Each row has a class, written after it.
-169	-8	-215	-87	12	-125	228	-146	-148	57	122	-104	7	-137	-143	26	71	-4	-44	-31	403	146	-5	-285	20	5	-52	10	-181	-36	106	22	382	-72	88	-213	-14	-48	27	218	18	-130	81 -> k449
21	-206	-237	-76	-17	205	79	-211	-296	-100	22	72	3	179	109	36	2	201	-94	14	43	-293	-95	64	76	-36	-124	-61	73	158	37	-77	88	-41	124	-70	43	105	-191	169	-31	-118	36 -> k806
-156	-240	-80	151	69	-151	192	-30	-197	101	-168	184	109	-204	-50	19	-58	-201	235	-64	69	-305	456	131	-40	-24	36	110	321	49	314	-217	194	-96	-162	175	-25	133	-39	25	-154	73	146 -> k271
-13	-15	-51	90	194	9	361	-17	53	327	-139	318	-84	-141	46	-65	-10	-36	-45	132	-42	-375	451	183	-141	264	73	-56	-48	70	23	-451	95	-52	1	138	166	315	-138	147	64	174	128 -> k454
-230	-104	79	-80	-218	-24	178	-189	-104	75	-62	2	126	-36	-102	-85	78	-16	65	-2	-4	53	669	58	37	126	-24	-137	-139	-15	271	-62	283	14	278	-471	-5	68	62	113	249	141	218 -> k449
-21	-147	246	-215	-119	-131	300	-79	-30	185	37	-17	-71	-150	-38	18	-387	-121	108	-14	16	-36	404	119	-102	-184	135	-5	-240	92	-6	-57	-64	-32	238	-113	-173	116	73	52	-64	91	90 -> k271
-133	-167	-180	213	183	-144	273	94	-49	203	-96	236	182	-162	-119	-100	35	-169	31	-17	144	-375	547	222	-19	267	-112	-55	-83	42	158	-241	285	40	-163	-135	7	181	44	263	54	88	255 -> k806
-122	-223	-4	-2	125	-22	102	78	-72	34	211	23	62	-194	-87	13	-36	88	214	-213	-64	108	203	-25	-20	19	-39	-89	80	-25	-22	-10	187	29	200	212	90	181	131	170	179	57	190 -> k218
110	-6	224	94	11	110	149	-6	-294	142	264	11	33	-228	-91	78	44	-54	284	-64	43	114	207	-59	54	114	-125	-47	-31	-28	453	-111	481	190	237	71	111	-152	162	296	115	3	-122 -> k449
-109	-116	7	-17	217	263	-88	-279	-32	-88	92	-148	186	104	-95	-88	237	60	-45	-163	-150	93	11	90	-67	48	-143	-6	75	14	-128	95	-81	-47	74	199	70	-109	11	-62	-152	-139	133 -> k94
-130	-117	-112	102	-21	110	184	-129	-234	1	13	-367	78	-343	-227	-60	62	-37	-104	58	71	190	-30	181	-24	235	-205	50	235	-72	171	-154	125	-97	-4	92	-12	-133	46	154	-14	-50	63 -> k454
97	207	-190	-172	-174	38	-69	24	89	118	178	91	1	-228	-35	170	-41	248	-81	20	57	-58	-246	-53	-63	40	-5	-104	-173	-98	34	-277	64	289	110	-34	91	41	155	95	304	-51	-137 -> k742
48	-208	-69	-130	55	-270	131	266	121	199	-173	241	0	88	79	208	43	-50	100	47	238	-433	423	178	-130	114	155	113	-54	-20	13	-186	-105	-11	-116	162	89	89	-49	6	88	92	204 -> k854
-203	-280	71	-75	-64	-175	135	33	95	196	-38	102	141	71	-140	-119	-19	17	-142	92	189	-317	-20	-72	19	34	-38	17	95	130	-36	-22	-142	140	-34	163	59	-17	-7	233	-79	-51	86 -> k854
-85	191	136	-168	94	187	100	-63	19	214	-226	15	146	-81	-79	-46	75	131	135	-88	-32	-50	121	163	-139	145	183	61	-267	39	144	-158	321	144	154	-164	5	-146	10	-103	-8	-1	83 -> k449
55	-205	99	-68	60	186	-188	-287	-24	-134	24	-153	262	-112	-86	-132	79	160	57	-104	-116	-97	-127	123	160	33	9	-148	59	106	-117	193	-176	47	62	62	-10	-179	1	123	9	41	27 -> k94
189	219	193	-108	59	-48	-3	-116	-5	-59	68	75	-45	-79	16	38	59	105	288	-34	78	98	209	48	12	106	54	1	12	-71	153	-81	85	233	157	-27	-161	-164	-97	146	143	-112	-10 -> k218
-198	162	230	-15	-24	161	19	-230	-338	5	123	-263	224	-13	-203	-88	251	107	267	-214	205	376	24	-98	-187	9	104	-213	-147	-48	287	26	236	240	311	-46	185	-285	119	-120	16	-97	-130 -> k152
-139	-57	-134	9	-102	63	257	-225	-388	-31	-168	-107	5	202	-100	-35	90	104	99	-113	204	327	254	-365	114	-205	-210	11	677	-54	199	-45	582	-71	2	-291	7	-10	-10	53	12	-227	-125 -> k218
-54	-265	15	-53	107	11	25	-155	-136	159	5	344	122	117	-115	5	-239	-55	103	-107	128	-243	294	102	-91	-82	179	-58	77	-27	23	-42	169	89	-32	-20	215	-139	129	-65	-218	66	11 -> k152
-227	-114	107	146	-110	26	37	9	-110	136	-13	99	126	-30	-193	-12	48	148	202	-25	134	-366	217	-91	-113	40	160	-31	312	13	239	-110	52	84	-105	149	36	-294	70	-98	-89	-104	-41 -> k854
105	-16	-174	-233	-55	66	43	6	-212	-46	-2	32	23	-115	-3	-22	-176	-26	-7	82	86	31	9	-16	121	47	52	-107	-100	-67	-17	-37	62	176	107	-199	274	56	88	124	140	8	-51 -> k173
-168	19	-104	102	67	-174	71	-78	66	199	144	61	76	-174	-119	34	115	173	59	84	265	-220	-51	76	-13	-28	76	-35	-51	5	35	-160	89	-116	-113	-76	16	-45	74	-80	100	-28	67 -> k152
14	17	-135	-20	145	-154	306	139	212	23	-121	-13	-169	36	9	149	29	91	-35	-48	183	-244	40	170	-86	170	67	124	48	-33	-212	-89	385	-139	118	-28	-352	99	-58	152	89	-182	173 -> k152
-101	176	-15	2	-151	-49	373	-361	58	213	93	319	102	-3	-68	27	33	61	-45	-45	-61	145	606	-42	-132	23	125	-175	-193	2	87	-313	220	52	259	-147	-135	5	78	-68	104	-1	112 -> k415
-170	-295	262	-15	125	-97	115	164	-6	239	-9	237	99	138	-264	-103	50	-11	248	24	-60	-117	503	-30	-133	-25	233	-70	65	11	52	-78	-82	97	123	74	144	14	16	-8	-53	48	133 -> k271
-105	35	-49	-232	-322	1	86	-120	118	187	-87	122	-70	62	-68	104	310	284	24	-35	256	14	37	12	-193	-121	278	106	-233	-178	-12	-119	-196	-33	9	-150	-121	-264	-48	-121	189	-84	4 -> k415
-55	62	103	5	1	242	-336	-139	76	-196	96	-167	183	44	-166	-22	161	139	75	-136	-219	413	-440	-171	-60	30	29	75	338	-78	37	187	-14	66	-63	54	-57	-344	115	-209	-161	-3	-64 -> k746
-151	-171	4	-112	-19	-21	258	-120	-108	149	-75	147	22	-15	-124	66	228	89	159	-85	142	-50	383	-49	-8	-122	138	33	88	-116	83	-108	-23	-202	7	-4	53	-129	-143	-7	44	27	191 -> k449
-194	-166	-4	170	308	-108	329	77	-174	135	-130	-39	126	155	-108	16	136	-129	219	-222	128	-225	648	55	-170	102	155	-40	24	82	99	-158	423	-197	94	-38	91	165	125	26	-104	-15	37 -> k746
-199	22	7	79	-27	74	85	-242	15	228	177	-168	273	-32	-216	-46	304	60	81	-210	159	163	115	135	-105	246	-27	-100	-159	-71	112	135	331	-10	102	-171	-105	-57	168	87	-51	-23	220 -> k746
0	7	35	51	-34	10	306	150	-219	189	-110	75	-104	-202	-45	-123	-276	-63	3	48	-57	468	315	-104	-270	149	259	-30	192	-34	102	-339	105	-52	101	263	142	28	-55	-98	-64	82	24 -> k449
-168	26	-305	-94	-83	83	-98	-21	-232	18	-55	-176	120	149	32	38	200	87	-129	9	13	404	-241	-217	183	-144	-50	119	170	-118	139	193	35	-142	-335	61	29	-56	52	-158	-216	-86	-79 -> k173
79	-103	172	-241	17	49	198	-133	-91	25	-148	213	-212	152	61	111	-46	-79	218	223	107	-151	162	55	122	-108	72	59	516	-147	-26	-20	355	-1	105	-146	101	-60	-83	102	141	14	20 -> k854
-240	-136	-205	-48	-22	-107	15	-111	-420	-106	74	115	105	-50	-60	132	-167	-42	324	-154	109	-241	218	-104	-62	-148	-95	103	344	-57	97	79	738	38	-26	-223	11	-248	158	-88	142	-241	-26 -> k415
-217	-144	22	87	20	-85	323	-174	-278	41	-281	143	106	206	50	-21	-28	-44	59	56	141	42	341	-131	35	-137	-38	-121	698	145	-38	-108	577	-167	51	-113	78	53	-146	-164	7	15	-16 -> k454
9	102	-24	13	83	-181	227	-86	52	-7	-156	-136	-141	-22	-80	-180	87	-6	-61	97	278	89	-29	39	-110	-16	46	88	-208	-48	-68	-69	-138	-75	165	-39	-191	-298	-147	141	166	-110	139 -> k449
-165	-237	-128	70	17	-57	5	126	255	-44	-75	79	132	-212	-81	-63	95	-8	201	-158	-94	-247	392	195	-243	269	-2	-30	5	-93	104	-216	-109	35	-33	185	117	166	8	-233	150	209	209 -> k173
93	-404	-149	-64	254	258	-71	-41	-82	-115	122	-170	262	-118	-81	93	284	38	327	-445	-1	177	-231	-92	81	-171	-72	-47	54	51	-111	282	33	-85	-179	294	151	183	143	-48	-152	21	-11 -> k173
-102	195	-299	-148	-41	43	204	-275	-68	218	-63	74	-114	128	158	88	-35	206	-115	200	29	343	254	-192	93	54	-72	-53	120	-63	66	-158	275	-106	52	-266	-106	292	-199	72	-38	170	-58 -> k806
-165	-16	-195	-82	-158	-37	80	-23	70	-182	-85	-248	76	-130	35	-178	48	-18	78	-85	219	-97	-95	-251	35	126	-393	-8	-77	186	179	18	149	159	69	-392	45	244	-8	120	253	-62	63 -> k854
-46	-248	-207	279	157	13	114	106	-149	-16	-316	-13	13	-213	-29	-61	-12	-129	138	-166	-9	-134	439	127	-250	-6	199	-181	225	7	-35	-69	210	-218	-121	97	-11	168	31	-311	46	72	82 -> k742
-308	-197	-128	-74	291	-230	113	-218	-8	-282	-81	-231	64	-57	-352	-183	-136	22	233	-225	14	-137	462	142	-275	212	29	-115	201	-159	-104	88	301	70	183	-332	-163	-208	153	-5	214	-201	144 -> k806
-99	-150	155	-78	118	-98	216	-107	71	-10	95	-178	68	-144	-245	-157	-3	7	-38	68	97	9	98	-56	159	134	-11	-45	258	-55	-133	-18	59	-146	52	-98	-9	-121	34	313	43	-7	102 -> k806
-143	-26	152	-86	116	-120	86	51	159	248	74	-30	-30	-143	-165	-16	101	-29	126	163	47	19	76	20	-107	69	-16	23	-150	15	-7	-19	368	154	239	-112	-122	216	87	273	219	14	203 -> k94
-69	-334	135	58	11	-6	316	82	-148	271	-172	335	135	-28	-18	-20	71	-83	26	36	-1	-326	725	147	-84	31	175	33	94	147	96	-332	162	-81	35	62	117	233	-14	3	-58	138	154 -> k271
-74	-38	57	86	-99	87	412	-154	-264	270	-98	279	-18	54	-46	15	121	49	191	41	33	96	499	-71	-57	-198	-50	-6	460	-57	257	-274	588	-66	101	-173	-66	224	-207	-155	-42	42	109 -> k806
62	-154	-140	111	251	-131	-14	149	409	206	36	97	-1	65	15	-6	35	-112	-24	-93	418	-222	97	19	-225	317	131	-84	-369	69	-146	-135	183	-151	-14	78	256	261	84	134	-41	123	83 -> k271
-17	332	-27	-68	-118	207	174	-298	-135	31	-191	-3	-70	-51	-39	-58	-78	279	-6	220	-100	198	161	-94	39	100	-108	11	456	-100	27	-266	152	217	-39	-291	-247	-115	-119	108	125	14	-147 -> k415
-22	-161	-20	-78	-64	-168	127	305	152	113	-238	-72	17	2	1	-23	-118	-255	3	-26	-17	-136	239	34	-63	-136	73	183	-59	14	-65	-108	-255	-61	-61	239	66	163	152	-120	-86	79	32 -> k742
32	-196	59	-113	20	207	198	-197	-58	90	-63	141	-115	79	-101	-53	-22	235	98	81	115	-198	17	3	63	166	94	-105	114	7	52	-68	156	81	124	-181	82	-116	-92	339	114	53	34 -> k415
-112	60	12	-127	-140	176	169	-127	-302	69	-191	22	-19	-2	-9	17	21	161	167	-2	-192	106	535	-37	228	-92	-147	118	231	-70	393	-149	361	40	45	-201	-197	65	-171	87	-29	-7	-18 -> k454
-118	-14	319	-2	-98	184	222	-188	153	206	62	119	210	-124	-133	12	214	5	-46	-137	-209	-35	232	285	-301	324	119	-157	-189	29	-145	-105	321	13	334	-73	121	21	57	-58	191	168	316 -> k806
-192	-15	-286	64	-220	77	212	-254	202	1	157	0	4	44	32	-119	-9	72	-200	-109	141	73	-75	-103	-138	152	-310	-193	-110	53	25	20	-241	126	158	-77	-132	158	64	67	48	-16	190 -> k173
-2	44	-197	-23	-252	99	223	3	-145	-95	-167	193	-119	-104	61	-129	-144	28	-153	-1	-28	111	-187	-74	66	-107	-129	29	167	-7	42	-92	323	152	128	-83	46	14	14	6	270	-184	152 -> k218
-133	-56	53	-251	91	-6	5	-123	324	110	-7	-17	110	-70	-134	111	32	187	-27	15	226	33	46	1	-78	254	-47	-15	-117	117	-63	-40	-71	150	88	-148	7	-2	38	59	49	18	336 -> k449
-27	-23	203	-54	-333	95	106	-357	-428	-95	-13	-143	46	-164	-253	-86	43	98	205	-48	13	241	218	-130	49	-227	51	-19	342	-181	315	11	269	-15	110	-295	-126	-499	-42	-40	143	-110	-54 -> k415
-117	44	-342	-4	-70	252	-105	-181	-197	48	148	-45	208	147	-2	107	-78	134	16	-100	-170	-304	-171	147	-36	103	-54	-54	-72	31	14	24	-17	28	-51	-27	-53	-196	103	4	-225	-131	-248 -> k218
153	149	210	11	-43	61	34	-85	-72	57	56	-134	114	-340	-121	8	94	-46	192	-238	-105	239	236	30	47	-146	-17	-83	-340	-17	139	20	145	104	329	-38	84	14	116	-101	164	7	55 -> k152
-116	-269	101	72	-28	-118	288	-220	-220	-27	-158	136	204	-89	-11	-153	29	-175	100	-54	206	-611	420	177	122	15	55	-220	247	163	-75	-33	78	-34	-217	-27	230	369	-62	120	1	67	232 -> k742
13	204	-233	-119	54	-75	165	-244	-90	-28	64	-85	-31	66	39	44	-75	-39	-204	72	-26	5	-33	-75	-112	-60	56	-89	-66	-12	-87	-129	291	-89	250	-193	-261	61	26	185	68	-77	-71 -> k454
-213	61	-274	133	-73	83	149	-65	-74	-8	-8	-19	81	127	-45	-135	-16	87	-196	-127	115	-83	-50	27	-42	201	-113	-73	-238	85	75	-92	93	80	109	-127	-22	9	60	219	-42	-151	19 -> k449
-234	-158	-284	-80	-19	147	-91	-142	-72	51	-103	-274	330	129	-38	-196	232	-16	131	-468	224	213	73	-155	-71	-70	-79	-118	-188	-40	14	416	-56	-87	-165	-238	19	-20	95	-236	-236	8	-2 -> k218
-93	372	-156	-82	-225	179	16	-45	-154	-17	-5	-170	81	29	108	16	-34	89	34	-342	-51	210	-62	-200	-100	14	-38	-24	-178	-23	105	3	41	92	146	-217	59	-21	154	-82	18	-88	-246 -> k449
-77	-107	-91	45	-181	-219	421	26	-269	123	-105	220	-28	-42	-23	27	-104	-50	231	13	114	-250	379	-72	-61	-177	83	80	461	14	20	-140	609	-135	-66	-163	-200	105	-33	-43	111	-190	57 -> k271
-93	-284	36	81	238	154	-114	-122	-224	-77	85	-83	236	254	-167	-29	366	28	176	-160	-2	447	-18	21	10	9	-114	-13	278	-36	-6	291	246	-5	-89	250	82	-191	21	-64	-148	-133	152 -> k152
-92	-72	19	-57	14	63	195	-182	10	111	-21	-221	-87	-144	-228	47	99	87	211	-66	127	195	23	-87	-156	-110	13	79	242	-89	-64	68	45	-41	94	33	-233	-149	40	14	-12	-157	-8 -> k854
-82	97	203	-97	-128	30	190	-50	185	231	-4	123	44	-79	-96	-117	59	72	85	-88	-146	372	179	35	-127	43	204	-217	-180	-87	111	-62	-191	109	309	-117	-63	-89	50	-51	192	171	138 -> k94
-81	-153	-3	31	32	38	79	-65	-254	4	-264	54	137	-34	-79	-25	-5	24	114	-73	-54	-607	348	286	-162	95	172	-1	278	25	28	-81	18	-27	-190	-35	115	-46	-65	-209	-60	-78	106 -> k854
81	-17	50	-145	-80	22	-137	-106	-64	-35	-135	82	66	89	-67	201	123	5	240	-74	128	-48	-214	-191	-78	-319	-6	293	469	-99	-22	-12	251	68	-29	-54	53	-52	-112	-98	-80	64	-73 -> k806
-105	175	122	58	118	-2	127	87	-134	305	180	-238	168	-193	-38	142	221	-16	147	67	9	-104	354	52	6	-61	-52	34	-278	42	136	-155	285	-67	155	38	-335	68	160	290	74	57	44 -> k449
-89	59	-247	-198	-508	-6	218	0	122	-10	-140	17	-253	118	62	-161	43	-28	-201	128	62	228	-271	-266	-63	-25	27	-12	-116	-89	-64	138	-293	67	72	-190	10	260	-60	3	198	-6	191 -> k454
-73	-382	49	95	218	280	-189	-66	-168	-179	-22	-27	108	-14	-165	25	93	139	69	-2	-102	117	-189	-117	22	33	-76	3	561	174	-62	137	282	72	104	199	-121	-258	-39	96	-131	-182	-97 -> k218
-187	10	-101	-101	-192	169	-9	-209	164	50	-45	5	113	-154	-75	-145	-78	126	-35	-64	-93	6	-167	12	2	110	-33	-229	-107	57	63	23	-30	134	93	-295	-8	105	51	58	135	116	147 -> k94
-228	53	-258	32	-395	47	23	-118	30	100	212	146	87	237	41	-66	34	19	-85	-107	146	-281	-8	-86	-80	41	-110	-59	-179	-22	-35	44	-108	42	59	-124	14	67	66	104	-32	-126	64 -> k449
53	-80	-182	-125	-199	-63	207	-152	-174	63	-173	278	-128	-100	186	26	-144	12	346	35	127	-491	298	-18	-97	-32	247	-14	397	15	-3	-23	44	-78	-194	-388	-82	273	-123	-119	80	121	-44 -> k454
5	222	-154	-96	-89	-100	152	113	304	185	308	356	-61	-115	-71	9	-37	-68	94	-82	7	157	152	84	-103	6	87	6	-472	-326	86	-141	-91	189	155	-83	-198	8	184	112	157	73	285 -> k94
-211	-333	-67	-33	74	-176	134	79	-257	29	-241	-87	108	-224	-83	-80	-125	-134	275	-103	-86	30	726	-31	-87	-71	108	-88	152	54	262	-120	-35	-132	-86	-81	92	78	85	-213	67	151	-79 -> k454
-66	128	142	-40	75	-44	64	-19	-120	32	177	80	65	16	-18	66	-65	-62	-90	-35	-60	-223	369	-53	-59	-216	-28	33	-375	128	-33	-21	304	189	226	-194	-447	38	213	314	33	-165	98 -> k218
11	2	-30	-144	203	14	-139	-64	8	-144	262	-214	1	444	-13	127	88	35	87	-313	195	67	-338	-305	-236	-117	-8	36	-196	38	-206	349	-49	31	76	74	2	-108	124	-15	-243	-260	-83 -> k746
-215	-54	270	-84	-76	199	164	-64	93	328	168	104	30	77	-183	51	390	-21	204	43	-135	516	240	-83	-134	-110	65	15	-100	-49	98	-46	302	-13	423	-10	-34	59	61	-82	30	5	149 -> k746
35	-343	28	-99	34	375	-121	-242	-167	-80	37	-53	238	43	-43	-29	167	28	52	-351	-133	192	333	-85	22	-142	-23	57	-133	48	40	141	123	-198	-26	-23	-34	-124	2	-39	-267	61	-2 -> k173
-89	109	57	145	-260	-94	69	72	98	199	67	219	-13	-209	-101	11	-143	-199	-8	112	-75	-24	547	-292	-75	-129	-214	48	-27	-13	78	-233	265	122	200	-67	-82	-26	129	66	259	25	140 -> k415
-102	-8	-118	104	-167	242	99	-57	-87	-106	-84	-206	54	-94	-67	20	178	71	-84	-187	-157	416	130	23	96	-59	-61	10	75	-102	152	-21	-321	-160	-75	242	-139	-160	16	-192	-166	-80	-1 -> k94
-43	114	-195	-60	-325	138	4	-166	22	62	148	-3	116	-54	20	40	39	169	-116	75	158	-271	-287	-54	172	-9	-197	-169	-216	85	214	-137	-78	180	72	-72	33	165	-57	188	28	-23	16 -> k854
-132	57	63	-243	-155	-41	299	-251	-142	141	-10	208	-94	3	12	-2	-131	114	102	170	-44	-192	100	-164	37	-65	-101	63	321	48	75	-86	375	195	28	-345	-95	248	-92	201	124	-22	68 -> k94
-128	-35	-333	-48	24	31	253	-121	-151	13	168	-80	-91	47	-12	43	107	83	-34	135	98	66	-134	-100	54	101	9	-59	78	-112	-100	77	73	-102	45	29	-63	138	1	242	18	-36	49 -> k173
-72	39	-174	-92	-166	97	-36	-69	120	-48	92	-59	130	-82	31	-203	-166	37	-88	-83	-127	-76	-202	106	-70	233	-151	-131	-510	57	-45	138	-150	215	65	-151	10	-142	141	11	211	33	155 -> k415
